Below are the code and all the weights of a small trained network. Each question names an input and a class and asks about switching units off, where a switched-off unit gives its printed mean instead of its output.

import numpy as np


def w(rows, s, z=0):
    codes = np.array(rows[::2]) - 128.0
    scale = np.full(codes.shape[1], s)
    scale[-1] = z or s
    return codes * scale


def norm(h):
    return h / np.sqrt((h * h).mean(-1, keepdims=True) + 1e-5)


def f(y):
    return y / 2 * (1 + np.tanh(0.7978845608 * (y + 0.044715 * y**3)))


def log_softmax(a):
    a = a - a.max(-1, keepdims=True)
    return a - np.log(np.exp(a).sum(-1, keepdims=True))


def net(x, mask):
    res = np.array(x, float).reshape(1, 7) / 4 @ E
    u = 0
    for l in range(3):
        y = f(norm(res) @ A[l][:, :-1].T + A[l][:, -1])
        res = res + np.where(mask[u : u + 11], y, B[l][:, -1]) @ B[l][:, :-1]
        u += 11
    return log_softmax(norm(res)[-1] @ U[:, :-1].T + U[:, -1])


A, B = {}, {}
E = w([
[129,128,128],'x0',
[125,128,125],'x1',
[127,128,126],'x2',
[119,161,42],'x3',
[128,127,127],'x4',
[58,62,83],'x5',
[254,69,75],'x6',
],0.00085)
A[0] = w([
[37,103,160,138],'L0N0',
[94,123,183,137],'L0N1',
[103,253,112,134],'L0N2',
[140,139,201,194],'L0N3',
[74,115,121,168],'L0N4',
[108,248,131,133],'L0N5',
[51,93,137,1],'L0N6',
[164,4,137,122],'L0N7',
[117,118,132,89],'L0N8',
[129,131,195,109],'L0N9',
[131,166,95,42],'L0N10',
],0.004,0.001)
B[0] = w([
[195,151,134,213],'L0N0',
[181,152,111,163],'L0N1',
[26,86,124,185],'L0N2',
[132,192,96,202],'L0N3',
[188,144,103,178],'L0N4',
[31,119,141,181],'L0N5',
[217,112,155,122],'L0N6',
[2,116,173,254],'L0N7',
[138,126,138,110],'L0N8',
[156,159,112,146],'L0N9',
[116,71,121,86],'L0N10',
],0.003,0.0009)
A[1] = w([
[37,24,162,37],'L1N0',
[165,216,248,90],'L1N1',
[150,121,78,218],'L1N2',
[152,39,149,130],'L1N3',
[60,140,34,253],'L1N4',
[84,128,51,158],'L1N5',
[200,166,223,47],'L1N6',
[155,26,156,137],'L1N7',
[155,182,230,87],'L1N8',
[254,96,97,153],'L1N9',
[116,173,87,131],'L1N10',
],0.0023,0.00063)
B[1] = w([
[71,162,34,176],'L1N0',
[145,23,10,215],'L1N1',
[142,193,207,172],'L1N2',
[30,159,166,148],'L1N3',
[174,206,155,253],'L1N4',
[209,201,127,177],'L1N5',
[183,11,124,149],'L1N6',
[48,158,162,158],'L1N7',
[143,29,48,171],'L1N8',
[100,134,251,161],'L1N9',
[109,159,118,136],'L1N10',
],0.0014,0.00062)
A[2] = w([
[119,120,109,96],'L2N0',
[116,140,126,184],'L2N1',
[129,109,88,114],'L2N2',
[192,212,117,50],'L2N3',
[108,166,170,200],'L2N4',
[98,60,121,105],'L2N5',
[131,175,200,254],'L2N6',
[53,195,143,136],'L2N7',
[77,140,3,129],'L2N8',
[153,79,15,195],'L2N9',
[81,117,149,172],'L2N10',
],0.0032,0.00074)
B[2] = w([
[129,139,158,113],'L2N0',
[164,135,130,169],'L2N1',
[128,150,194,119],'L2N2',
[38,194,48,148],'L2N3',
[207,48,50,201],'L2N4',
[111,251,167,138],'L2N5',
[226,124,34,239],'L2N6',
[196,71,128,255],'L2N7',
[234,75,201,235],'L2N8',
[213,87,203,178],'L2N9',
[169,162,118,183],'L2N10',
],0.0016,0.00068)
U = w([
[164,197,46,72],'0',
[190,69,180,62],'1',
[6,129,149,254],'2',
],0.011,0.00081)

Each question gives the input, the list of numbers given to net, and the class t.
The units are the neurons (one row each of A and B). Each row of codes is followed by its name. A weight is (code - 128) times the scale printed after its matrix; where a second scale follows, it is the last column's (A, B and U).
mask holds one flag per neuron, layer by layer. A switched-off neuron (its flag False) gives its mean, the last column of its row in B, instead of its output. The means were averaged over made-up inputs and are rounded, as every weight is.
A unit's drop is (log p(t) with every unit on - log p(t) with that unit switched off) / (log p(t) with every unit on - log p(t) with every unit switched off).
The circuit of an input: a set's keep is (log p(t) with only the set's units on - log p(t) with every unit switched off) / (log p(t) with every unit on - log p(t) with every unit switched off). Starting from the 12 units with the biggest drops (on a tie, the unit counted first), units are removed one at a time, each time the one whose removal leaves the highest keep (on an exact tie, the one counted first), for as long as the keep stays at least 0.8.
circuit, biggest first: the units of the circuit, biggest drop first
unit that matters most: the unit with the biggest drop
k most important neurons: the k neurons with the biggest drops, biggest first
top k neurons in layer l: the k neurons of layer l with the biggest drops, biggest first
drop when u is switched off: that unit's drop, to one decimal
input [-2,-7,1,4,4,3,3], class 1: 2 most important neurons	[L0N3, L2N8]
input [8,-8,-8,4,-1,-8,-3], class 2: circuit, biggest first	[L0N2]
input [-4,0,-8,-2,2,-6,0], class 0: circuit, biggest first	[L0N3, L2N3]
input [-2,0,-5,-6,-3,2,-7], class 1: top 3 neurons in layer 0	[L0N6, L0N7, L0N0]
input [-1,8,0,-2,7,6,-8], class 1: top 2 neurons in layer 0	[L0N6, L0N0]
input [0,3,3,6,0,3,4], class 1: circuit, biggest first	[L2N8, L2N9]
input [-8,-3,-3,0,-3,2,8], class 2: 4 most important neurons	[L0N7, L0N3, L2N8, L2N9]
input [5,-1,2,-2,-3,-7,-7], class 0: circuit, biggest first	[L0N7, L2N6]
input [6,-7,4,6,5,-7,-1], class 2: 3 most important neurons	[L0N2, L0N5, L0N0]
input [3,5,2,3,4,6,4], class 1: 3 most important neurons	[L2N8, L0N2, L0N5]
input [-3,-6,-7,3,-2,4,-8], class 0: 2 most important neurons	[L0N7, L0N0]
input [0,4,-5,2,5,1,1], class 1: 3 most important neurons	[L2N7, L0N3, L2N8]
input [-2,7,-8,-8,-3,-2,-6], class 0: 2 most important neurons	[L0N3, L2N8]
input [-3,-6,-5,3,0,1,2], class 1: most important neuron	[L2N7]
input [8,2,4,5,-8,-7,-2], class 2: 2 most important neurons	[L0N2, L0N5]
input [4,4,0,8,-2,-6,-5], class 2: drop when L0N2 is switched off	1.0
input [3,-4,2,5,-2,-2,-1], class 2: drop when L0N2 is switched off	0.6
input [2,7,0,7,-6,-8,0], class 2: drop when L0N5 is switched off	0.8
input [6,5,0,-4,-2,4,-7], class 1: drop when L1N1 is switched off	0.6
input [-3,7,0,0,-2,4,6], class 2: unit that matters most	L0N3
